Below are the code and all the weights of a small trained network. Each question names an input and a target symbol and asks about switching units off, where a switched-off unit gives its printed mean instead of its output.

import numpy as np


def w(rows, s, z=0):
    codes = np.array(rows[::2]) - 128.0
    scale = np.full(codes.shape[1], s)
    scale[-1] = z or s
    return codes * scale


def norm(h):
    return h / np.sqrt((h * h).mean(-1, keepdims=True) + 1e-5)


def softmax(a):
    e = np.exp(a - a.max(-1, keepdims=True))
    return e / e.sum(-1, keepdims=True)


def log_softmax(a):
    a = a - a.max(-1, keepdims=True)
    return a - np.log(np.exp(a).sum(-1, keepdims=True))


def net(x, mask):
    ids = ['ΔΛΞΣΩαεζημτψ'.index(c) for c in x.split()]
    T = len(ids)
    res = E[ids] + P[:T]
    u = 0
    for l in range(3):
        r = norm(res)
        for j in range(3):
            rows = slice(4 * j, 4 * j + 4)
            q, k, v = (r @ M[l][rows].T for M in (Q, K, V))
            z = softmax(np.where(np.tri(T) > 0, q @ k.T / 4**0.5, -1e9)) @ v
            o = O[l][rows]
            res = res + np.where(mask[u + j], z, o[:, -1]) @ o[:, :-1]
        u += 3
    return log_softmax(norm(res)[-1] @ U[:, :-1].T + U[:, -1])


Q, K, V, O = {}, {}, {}, {}
E = w([
[128,128,107],'Δ',
[130,126,112],'Λ',
[146,148,95],'Ξ',
[127,135,136],'Σ',
[137,141,93],'Ω',
[130,126,111],'α',
[182,111,5],'ε',
[145,144,132],'ζ',
[129,127,128],'η',
[144,141,134],'μ',
[131,130,133],'τ',
[145,144,133],'ψ',
],0.032)
P = w([
[59,217,1],'0',
[239,113,61],'1',
[32,211,70],'2',
[218,103,98],'3',
[56,172,109],'4',
[206,99,120],'5',
[57,164,124],'6',
[189,85,125],'7',
[80,127,134],'8',
[251,238,142],'9',
],0.0083)
Q[0] = w([
[62,111,210],'L0H1',
[118,123,136],'L0H1',
[147,147,129],'L0H1',
[203,217,158],'L0H1',
[138,22,168],'L0H2',
[132,60,157],'L0H2',
[10,144,131],'L0H2',
[72,215,101],'L0H2',
[157,171,150],'L0H3',
[145,193,137],'L0H3',
[87,218,91],'L0H3',
[44,1,65],'L0H3',
],0.0086)
K[0] = w([
[194,171,123],'L0H1',
[134,137,128],'L0H1',
[128,105,125],'L0H1',
[116,32,118],'L0H1',
[118,174,80],'L0H2',
[117,159,99],'L0H2',
[211,89,99],'L0H2',
[166,78,154],'L0H2',
[124,173,127],'L0H3',
[133,171,108],'L0H3',
[159,147,59],'L0H3',
[137,6,134],'L0H3',
],0.014)
V[0] = w([
[199,205,207],'L0H1',
[167,115,159],'L0H1',
[135,150,139],'L0H1',
[73,107,76],'L0H1',
[142,241,204],'L0H2',
[94,41,73],'L0H2',
[86,185,61],'L0H2',
[210,204,6],'L0H2',
[190,157,166],'L0H3',
[125,152,158],'L0H3',
[57,142,143],'L0H3',
[213,141,148],'L0H3',
],0.011)
O[0] = w([
[28,193,83,116],'L0H1',
[146,159,114,107],'L0H1',
[99,135,121,131],'L0H1',
[157,78,157,147],'L0H1',
[94,248,89,139],'L0H2',
[130,29,152,112],'L0H2',
[103,155,171,182],'L0H2',
[241,202,225,250],'L0H2',
[92,201,77,128],'L0H3',
[124,124,95,123],'L0H3',
[155,55,127,119],'L0H3',
[86,224,93,133],'L0H3',
],0.011,0.015)
Q[1] = w([
[156,183,134],'L1H1',
[165,99,82],'L1H1',
[50,80,117],'L1H1',
[223,142,67],'L1H1',
[116,119,33],'L1H2',
[117,73,130],'L1H2',
[94,7,60],'L1H2',
[111,92,46],'L1H2',
[174,119,52],'L1H3',
[58,124,67],'L1H3',
[182,126,119],'L1H3',
[184,120,61],'L1H3',
],0.018)
K[1] = w([
[156,93,79],'L1H1',
[61,118,127],'L1H1',
[156,179,210],'L1H1',
[47,72,67],'L1H1',
[74,73,177],'L1H2',
[141,160,176],'L1H2',
[111,143,254],'L1H2',
[86,93,192],'L1H2',
[124,91,246],'L1H3',
[247,116,179],'L1H3',
[77,115,159],'L1H3',
[106,94,234],'L1H3',
],0.016)
V[1] = w([
[145,144,35],'L1H1',
[109,111,96],'L1H1',
[4,84,210],'L1H1',
[42,184,249],'L1H1',
[124,141,121],'L1H2',
[106,172,138],'L1H2',
[134,84,182],'L1H2',
[84,161,239],'L1H2',
[249,61,144],'L1H3',
[59,144,169],'L1H3',
[165,165,4],'L1H3',
[51,124,221],'L1H3',
],0.012)
O[1] = w([
[109,98,200,113],'L1H1',
[146,127,164,82],'L1H1',
[242,132,83,8],'L1H1',
[201,64,2,131],'L1H1',
[146,120,120,133],'L1H2',
[170,109,98,146],'L1H2',
[70,156,132,114],'L1H2',
[133,129,65,146],'L1H2',
[23,155,130,180],'L1H3',
[175,103,90,111],'L1H3',
[121,171,241,111],'L1H3',
[172,85,40,120],'L1H3',
],0.015,0.013)
Q[2] = w([
[192,175,133],'L2H1',
[91,103,125],'L2H1',
[184,89,197],'L2H1',
[94,134,91],'L2H1',
[58,132,133],'L2H2',
[178,184,53],'L2H2',
[167,77,41],'L2H2',
[249,170,132],'L2H2',
[153,84,118],'L2H3',
[109,98,172],'L2H3',
[136,132,101],'L2H3',
[125,123,184],'L2H3',
],0.013)
K[2] = w([
[193,142,156],'L2H1',
[92,117,114],'L2H1',
[124,57,125],'L2H1',
[106,165,113],'L2H1',
[127,85,116],'L2H2',
[77,140,6],'L2H2',
[182,125,64],'L2H2',
[82,209,131],'L2H2',
[95,152,165],'L2H3',
[76,105,136],'L2H3',
[138,142,129],'L2H3',
[126,108,131],'L2H3',
],0.017)
V[2] = w([
[153,171,99],'L2H1',
[103,25,103],'L2H1',
[144,139,95],'L2H1',
[79,123,254],'L2H1',
[132,202,178],'L2H2',
[121,129,122],'L2H2',
[151,117,146],'L2H2',
[200,105,188],'L2H2',
[167,112,143],'L2H3',
[184,126,182],'L2H3',
[159,101,119],'L2H3',
[18,214,146],'L2H3',
],0.009)
O[2] = w([
[85,80,140,182],'L2H1',
[167,215,177,2],'L2H1',
[94,100,151,143],'L2H1',
[219,186,46,117],'L2H1',
[101,119,182,206],'L2H2',
[140,128,130,131],'L2H2',
[90,126,117,110],'L2H2',
[1,122,97,85],'L2H2',
[123,145,114,105],'L2H3',
[117,129,99,113],'L2H3',
[126,156,122,98],'L2H3',
[139,52,149,227],'L2H3',
],0.0094,0.0071)
U = w([
[120,227,66,97],'Δ',
[101,146,225,131],'Λ',
[176,63,148,122],'Ξ',
[182,66,153,127],'Σ',
[43,179,229,152],'Ω',
[45,83,38,148],'α',
[114,197,74,73],'ε',
[83,122,47,114],'ζ',
[97,136,152,1],'η',
[179,87,156,101],'μ',
[93,2,85,192],'τ',
[124,243,58,135],'ψ',
],0.0085,0.0043)

Each question gives the input, a string of symbols that net reads in full, and the target symbol t.
The units are the heads (4 rows each of Q, K, V and O). Each row of codes is followed by its name. A weight is (code - 128) times the scale printed after its matrix; where a second scale follows, it is the last column's (O and U).
mask holds one flag per head, layer by layer. A switched-off head (its flag False) gives its mean, the last column of its rows in O, instead of its output. The means were averaged over made-up inputs and are rounded, as every weight is.
A unit's drop is (log p(t) with every unit on - log p(t) with that unit switched off) / (log p(t) with every unit on - log p(t) with every unit switched off).
The circuit of an input: a set's keep is (log p(t) with only the set's units on - log p(t) with every unit switched off) / (log p(t) with every unit on - log p(t) with every unit switched off). Starting from all 9 units, units are removed one at a time, each time the one whose removal leaves the highest keep (on an exact tie, the one counted first), for as long as the keep stays at least 0.8.
units of the circuit, in order: the units of the circuit, biggest drop first
unit that matters most: the unit with the biggest drop
heads that matter: for each layer, one digit per head in row order, 1 if its drop is at least 0.15 and else 0, layers parted by /
drop of u: that unit's drop, to one decimal
input Σ τ ψ η, target ψ: units of the circuit, in order	L0H2; L1H1
input τ Σ α α η Δ η ψ, target τ: heads that matter	011 / 000 / 000
input μ η α τ ψ, target α: unit that matters most	L2H1
input τ Ξ η ζ, target τ: heads that matter	011 / 101 / 000
input ψ Λ η α η μ, target τ: units of the circuit, in order	L1H1; L0H3; L0H2
input Ω Δ ψ Ω, target ψ: heads that matter	010 / 100 / 100
input η Ξ ζ α Δ α Δ η η, target τ: heads that matter	010 / 100 / 000
input ψ ψ η ζ τ ψ Ω ψ ψ, target ψ: units of the circuit, in order	L0H1; L1H1
input ψ τ η ζ, target τ: units of the circuit, in order	L2H1; L1H1; L0H2
input Δ Ω ε, target Ω: heads that matter	000 / 110 / 000
input ζ η Λ, target τ: units of the circuit, in order	L1H1; L0H2
input η τ η, target α: heads that matter	010 / 101 / 100
input Ξ η η ψ, target τ: heads that matter	011 / 100 / 000
input η ψ η ψ ζ Ω Σ Δ ψ α, target ψ: unit that matters most	L0H2
input Σ η ζ Δ ε, target Ω: heads that matter	000 / 100 / 000
input ζ η Ξ η Ω, target τ: heads that matter	010 / 000 / 100
input α Δ Σ η Ξ, target τ: heads that matter	010 / 101 / 001
input η ψ Σ, target ψ: heads that matter	010 / 100 / 000
input ζ ψ Δ τ ζ, target α: units of the circuit, in order	L1H1; L2H1; L0H2
input ψ Λ μ τ Ω τ η μ, target τ: unit that matters most	L0H3
input α Δ η Λ τ η, target α: drop of L1H1	0.1
input Λ μ η Δ, target τ: drop of L1H3	0.3
input η η τ, target τ: drop of L2H2	0.2
input η Ξ ψ ψ η, target ψ: drop of L0H3	0.1
